Here is a tiny trained network, its code and every weight. The questions are about switching its units off for an input and a class, where a switched-off unit gives its printed mean instead of its output.

import numpy as np


def w(rows, s, z=0):
    codes = np.array(rows[::2]) - 128.0
    scale = np.full(codes.shape[1], s)
    scale[-1] = z or s
    return codes * scale


def norm(h):
    return h / np.sqrt((h * h).mean(-1, keepdims=True) + 1e-5)


def f(y):
    return np.maximum(y, 0)


def log_softmax(a):
    a = a - a.max(-1, keepdims=True)
    return a - np.log(np.exp(a).sum(-1, keepdims=True))


def net(x, mask):
    res = np.array(x, float).reshape(1, 8) / 4 @ E
    u = 0
    for l in range(3):
        y = f(norm(res) @ A[l][:, :-1].T + A[l][:, -1])
        res = res + np.where(mask[u : u + 4], y, B[l][:, -1]) @ B[l][:, :-1]
        u += 4
    return log_softmax(norm(res)[-1] @ U[:, :-1].T + U[:, -1])


A, B = {}, {}
E = w([
[173,139,92,89,134,49,2,167],'x0',
[101,231,12,176,164,117,167,125],'x1',
[210,101,128,193,115,181,140,170],'x2',
[104,197,150,70,199,106,224,51],'x3',
[88,206,118,130,137,84,147,83],'x4',
[69,158,36,218,32,138,83,192],'x5',
[88,39,19,150,30,132,161,73],'x6',
[136,153,99,66,113,178,179,109],'x7',
],0.0097)
A[0] = w([
[94,84,126,117,92,74,74,94,10],'L0N1',
[147,97,105,41,163,41,30,105,21],'L0N2',
[164,31,140,127,88,160,47,164,5],'L0N3',
[159,11,117,121,105,216,250,96,117],'L0N4',
],0.023,0.0031)
B[0] = w([
[92,124,112,151,27,145,164,152,180],'L0N1',
[132,79,99,194,193,143,211,102,244],'L0N2',
[152,108,112,76,159,138,2,178,237],'L0N3',
[118,92,76,215,223,155,222,83,247],'L0N4',
],0.015)
A[1] = w([
[161,254,112,172,174,147,122,180,15],'L1N1',
[174,110,200,84,112,155,193,100,44],'L1N2',
[150,117,225,56,207,140,136,85,132],'L1N3',
[198,100,205,131,135,132,165,150,2],'L1N4',
],0.025,0.0019)
B[1] = w([
[85,57,105,207,195,201,176,84,253],'L1N1',
[10,149,249,107,96,33,172,115,172],'L1N2',
[50,240,154,83,21,21,64,178,248],'L1N3',
[68,32,81,180,88,62,77,141,180],'L1N4',
],0.012,0.011)
A[2] = w([
[200,224,124,57,120,197,154,126,12],'L2N1',
[142,152,120,68,4,110,68,104,92],'L2N2',
[184,106,199,13,82,150,118,114,35],'L2N3',
[237,124,229,33,100,141,166,104,2],'L2N4',
],0.023,0.0024)
B[2] = w([
[195,141,129,95,155,113,201,48,128],'L2N1',
[182,241,190,97,126,52,137,56,253],'L2N2',
[157,95,219,111,43,187,251,100,143],'L2N3',
[111,209,202,182,69,173,43,106,128],'L2N4',
],0.013,0.0041)
U = w([
[94,165,160,65,101,69,102,128,112],'0',
[192,73,105,80,116,137,3,182,2],'1',
[139,109,90,151,205,154,177,102,218],'2',
],0.013,0.0024)

Each question gives the input, the list of numbers given to net, and the class t.
The units are the neurons (one row each of A and B). Each row of codes is followed by its name. A weight is (code - 128) times the scale printed after its matrix; where a second scale follows, it is the last column's (A, B and U).
mask holds one flag per neuron, layer by layer. A switched-off neuron (its flag False) gives its mean, the last column of its row in B, instead of its output. The means were averaged over made-up inputs and are rounded, as every weight is.
A unit's drop is (log p(t) with every unit on - log p(t) with that unit switched off) / (log p(t) with every unit on - log p(t) with every unit switched off).
The circuit of an input: a set's keep is (log p(t) with only the set's units on - log p(t) with every unit switched off) / (log p(t) with every unit on - log p(t) with every unit switched off). Starting from all 12 units, units are removed one at a time, each time the one whose removal leaves the highest keep (on an exact tie, the one counted first), for as long as the keep stays at least 0.8.
circuit, biggest first: the units of the circuit, biggest drop first
top k neurons: the k neurons with the biggest drops, biggest first
top k neurons in layer l: the k neurons of layer l with the biggest drops, biggest first
drop when u is switched off: that unit's drop, to one decimal
input [0,1,3,-3,-2,6,-8,0], class 1: top 3 neurons => (L0N4, L0N2, L0N3)
input [7,-4,4,-5,2,-6,-8,6], class 0: top 2 neurons in layer 0 => (L0N4, L0N1)
input [0,2,-6,-5,-6,-7,0,-6], class 1: top 2 neurons => (L0N3, L0N4)
input [5,2,7,-3,-7,2,4,7], class 1: top 2 neurons => (L0N3, L0N2)
input [-5,-2,-6,-8,1,6,1,4], class 1: circuit, biggest first => (L0N3, L0N2)
input [5,-6,-6,3,1,8,8,7], class 0: top 3 neurons => (L0N4, L1N1, L0N1)
input [-6,-2,-4,-6,1,2,-7,-4], class 0: top 2 neurons in layer 0 => (L0N1, L0N4)
input [-1,-4,-2,-4,3,2,-3,6], class 0: top 2 neurons => (L0N4, L2N2)
input [-2,-2,8,1,1,-3,-7,3], class 0: top 2 neurons => (L1N3, L0N2)
input [-3,-6,6,-4,0,-4,-5,-7], class 1: circuit, biggest first => (L0N3)
input [3,6,5,-1,-7,-4,-6,-7], class 1: top 2 neurons in layer 0 => (L0N4, L0N1)
input [-5,-2,2,8,2,-8,-2,-5], class 0: top 2 neurons => (L1N3, L0N2)
input [-5,-2,3,-4,-5,8,1,3], class 1: top 3 neurons => (L0N3, L0N2, L1N1)
input [1,-4,-2,-4,6,0,-7,-5], class 1: circuit, biggest first => (L0N4)
input [2,2,7,-8,-6,-1,7,6], class 1: top 2 neurons => (L0N3, L0N2)
input [5,2,6,8,-1,-5,1,-8], class 0: top 2 neurons => (L0N4, L1N3)
input [4,-5,-2,-7,2,-3,6,3], class 1: top 2 neurons => (L0N3, L1N1)
input [-5,5,-2,-5,3,-6,-8,-5], class 0: drop when L1N3 is switched off => 0.7
input [3,3,-7,5,-1,-8,-6,-7], class 0: drop when L1N3 is switched off => 0.7
input [0,-1,-4,2,2,-8,-5,6], class 0: drop when L0N2 is switched off => 0.0
input [4,-7,0,3,0,7,1,-2], class 1: top neuron in layer 1 => (L1N3)
